Here is a tiny trained network, its code and every weight. The questions are about switching its units off for an input and a class, where a switched-off unit gives its printed mean instead of its output.

import numpy as np


def w(rows, s, z=0):
    codes = np.array(rows[::2]) - 128.0
    scale = np.full(codes.shape[1], s)
    scale[-1] = z or s
    return codes * scale


def norm(h):
    return h / np.sqrt((h * h).mean(-1, keepdims=True) + 1e-5)


def f(y):
    return np.maximum(y, 0)


def log_softmax(a):
    a = a - a.max(-1, keepdims=True)
    return a - np.log(np.exp(a).sum(-1, keepdims=True))


def net(x, mask):
    res = np.array(x, float).reshape(1, 3) / 4 @ E
    u = 0
    for l in range(2):
        y = f(norm(res) @ A[l][:, :-1].T + A[l][:, -1])
        res = res + np.where(mask[u : u + 16], y, B[l][:, -1]) @ B[l][:, :-1]
        u += 16
    return log_softmax(norm(res)[-1] @ U[:, :-1].T + U[:, -1])


A, B = {}, {}
E = w([
[130,108,50,129,20,67,32,92,180,223,42],'x0',
[121,76,102,25,117,80,139,158,207,102,199],'x1',
[67,105,254,202,76,43,76,108,168,148,178],'x2',
],0.0082)
A[0] = w([
[128,172,173,157,136,245,136,107,147,147,92,52],'0.n0',
[93,161,150,37,188,79,186,112,120,55,176,188],'0.n1',
[89,153,222,134,71,54,131,122,151,174,158,119],'0.n2',
[128,135,152,150,164,108,123,96,86,85,119,98],'0.n3',
[161,171,64,220,98,153,107,126,43,59,67,49],'0.n4',
[101,98,16,68,98,177,119,103,53,177,123,176],'0.n5',
[98,52,125,193,212,178,81,90,112,142,80,2],'0.n6',
[50,139,77,109,163,89,63,100,53,87,154,74],'0.n7',
[176,136,131,121,138,148,198,130,86,109,104,68],'0.n8',
[136,132,29,177,130,155,208,121,101,145,110,43],'0.n9',
[132,81,73,6,152,45,169,195,172,125,155,72],'0.n10',
[104,168,178,155,92,187,71,165,18,173,73,51],'0.n11',
[167,157,16,185,2,95,189,49,140,127,121,126],'0.n12',
[196,51,99,64,123,173,158,206,157,115,94,69],'0.n13',
[93,209,146,152,171,167,166,108,113,132,144,171],'0.n14',
[188,101,140,86,104,102,147,98,243,240,133,160],'0.n15',
],0.0059,0.005)
B[0] = w([
[48,34,134,68,173,123,206,121,145,135,117,164],'0.n0',
[204,90,106,156,3,141,100,108,120,119,102,255],'0.n1',
[157,140,67,115,227,88,48,125,105,98,139,247],'0.n2',
[173,77,92,181,72,115,163,143,196,122,95,161],'0.n3',
[109,108,157,107,209,77,198,55,155,236,105,190],'0.n4',
[129,136,100,205,120,54,35,162,148,119,200,240],'0.n5',
[166,115,133,180,167,97,171,110,78,156,72,141],'0.n6',
[97,118,95,165,100,142,168,161,105,186,103,128],'0.n7',
[106,153,122,168,93,136,45,153,204,93,125,171],'0.n8',
[154,142,93,162,186,87,78,105,89,42,98,167],'0.n9',
[70,86,163,99,226,134,203,38,192,250,82,224],'0.n10',
[76,45,165,46,204,177,137,70,163,205,114,194],'0.n11',
[249,126,191,85,91,191,134,140,83,101,194,228],'0.n12',
[101,169,84,174,226,98,48,106,114,64,148,192],'0.n13',
[167,97,84,164,41,164,71,108,138,121,117,218],'0.n14',
[139,97,164,129,86,205,143,129,56,83,155,244],'0.n15',
],0.0056,0.0059)
A[1] = w([
[91,119,227,201,123,108,133,154,120,140,160,82],'1.n0',
[158,87,75,149,142,119,85,35,138,170,82,206],'1.n1',
[93,78,128,112,148,154,182,189,186,74,197,151],'1.n2',
[112,146,73,51,72,85,60,111,129,188,93,42],'1.n3',
[18,149,203,143,121,50,67,152,102,88,120,15],'1.n4',
[110,223,199,206,179,167,193,143,53,168,66,110],'1.n5',
[135,157,161,166,182,66,58,121,143,73,166,10],'1.n6',
[136,53,104,176,19,161,120,122,133,77,111,85],'1.n7',
[130,214,34,102,179,128,140,175,89,137,110,5],'1.n8',
[155,179,66,54,191,144,157,175,153,133,84,125],'1.n9',
[112,123,170,163,96,93,109,131,72,168,120,86],'1.n10',
[142,147,77,155,166,170,179,152,63,134,96,124],'1.n11',
[161,106,213,84,246,206,144,208,2,128,220,80],'1.n12',
[100,116,162,104,118,79,102,149,123,143,198,120],'1.n13',
[64,90,158,9,160,97,225,173,186,179,127,78],'1.n14',
[112,171,190,139,124,172,214,139,114,25,140,37],'1.n15',
],0.0088,0.0029)
B[1] = w([
[192,150,66,91,160,106,124,68,148,80,235,175],'1.n0',
[21,132,154,148,114,131,146,196,149,115,122,250],'1.n1',
[163,160,98,66,87,179,145,62,74,250,166,166],'1.n2',
[224,175,134,69,97,195,220,84,54,127,161,184],'1.n3',
[172,132,81,148,203,113,133,122,132,54,179,166],'1.n4',
[101,85,135,34,89,122,158,19,175,216,125,164],'1.n5',
[103,110,120,146,149,118,132,210,139,92,57,173],'1.n6',
[122,147,124,149,121,132,104,197,91,131,63,185],'1.n7',
[182,99,170,182,221,71,78,124,172,20,162,148],'1.n8',
[148,126,193,172,149,75,115,60,190,73,174,157],'1.n9',
[169,116,73,89,151,149,157,119,160,95,137,168],'1.n10',
[170,116,107,93,130,73,121,96,158,126,254,160],'1.n11',
[46,114,128,185,100,128,66,254,94,131,8,163],'1.n12',
[140,173,108,178,199,150,172,121,175,128,98,169],'1.n13',
[24,61,179,170,147,127,93,72,100,178,12,153],'1.n14',
[196,219,121,53,23,160,154,147,107,163,124,156],'1.n15',
],0.008,0.013)
U = w([
[173,128,84,166,232,108,117,117,186,15,192,195],'0',
[79,65,135,77,162,171,171,7,157,209,109,162],'1',
[216,178,104,97,24,195,145,175,91,129,126,190],'2',
[22,92,148,214,155,134,117,254,128,115,12,170],'3',
[101,210,175,80,165,100,137,160,97,118,102,4],'4',
[113,139,169,130,137,67,164,170,88,127,138,2],'5',
[137,179,196,122,156,61,166,179,106,144,120,4],'6',
],0.014,0.0045)

Each question gives the input, the list of numbers given to net, and the class t.
The units are the neurons (one row each of A and B). Each row of codes is followed by its name. A weight is (code - 128) times the scale printed after its matrix; where a second scale follows, it is the last column's (A, B and U).
mask holds one flag per neuron, layer by layer. A switched-off neuron (its flag False) gives its mean, the last column of its row in B, instead of its output. The means were averaged over made-up inputs and are rounded, as every weight is.
A unit's drop is (log p(t) with every unit on - log p(t) with that unit switched off) / (log p(t) with every unit on - log p(t) with every unit switched off).
The circuit of an input: a set's keep is (log p(t) with only the set's units on - log p(t) with every unit switched off) / (log p(t) with every unit on - log p(t) with every unit switched off). Starting from the 12 units with the biggest drops (on a tie, the unit counted first), units are removed one at a time, each time the one whose removal leaves the highest keep (on an exact tie, the one counted first), for as long as the keep stays at least 0.8.
units of the circuit, in order: the units of the circuit, biggest drop first
top k neurons: the k neurons with the biggest drops, biggest first
k most important neurons of layer l: the k neurons of layer l with the biggest drops, biggest first
drop of u: that unit's drop, to one decimal
input [1,-3,-2], class 3: units of the circuit, in order => (1.n1)
input [7,6,5], class 2: top 2 neurons => (1.n3, 0.n15)
input [4,-5,5], class 0: units of the circuit, in order => (1.n4, 1.n0)
input [1,-3,-1], class 3: top 2 neurons => (0.n11, 1.n1)
input [0,2,3], class 3: 2 most important neurons of layer 0 => (0.n2, 0.n5)
input [6,7,-8], class 0: 2 most important neurons of layer 0 => (0.n13, 0.n5)
input [5,4,0], class 2: top 3 neurons => (0.n15, 1.n3, 0.n11)
input [8,7,5], class 2: top 3 neurons => (1.n3, 0.n15, 0.n11)
input [-8,1,-7], class 2: 2 most important neurons of layer 0 => (0.n2, 0.n1)
input [-6,6,2], class 1: 3 most important neurons of layer 0 => (0.n10, 0.n15, 0.n12)
input [-1,8,-6], class 1: top 2 neurons => (0.n10, 1.n14)
input [8,-6,8], class 0: top 2 neurons => (0.n1, 1.n4)
input [3,-2,-1], class 3: 2 most important neurons of layer 0 => (0.n1, 0.n12)
input [2,8,-7], class 1: units of the circuit, in order => (0.n10)
input [-1,-5,4], class 1: top 2 neurons => (0.n5, 1.n5)
input [8,4,-8], class 0: 3 most important neurons of layer 0 => (0.n1, 0.n13, 0.n14)
input [-2,-3,3], class 3: 2 most important neurons of layer 0 => (0.n2, 0.n11)
input [-3,-1,-1], class 3: top 2 neurons => (0.n14, 0.n1)
input [7,-5,4], class 2: top 2 neurons => (1.n3, 0.n10)
input [-5,-6,2], class 1: top neuron => (1.n5)
input [6,3,7], class 0: top 2 neurons => (0.n1, 1.n4)
input [-1,5,-2], class 1: drop of 0.n10 => 2.2
input [0,-3,-6], class 0: drop of 0.n15 => 0.0
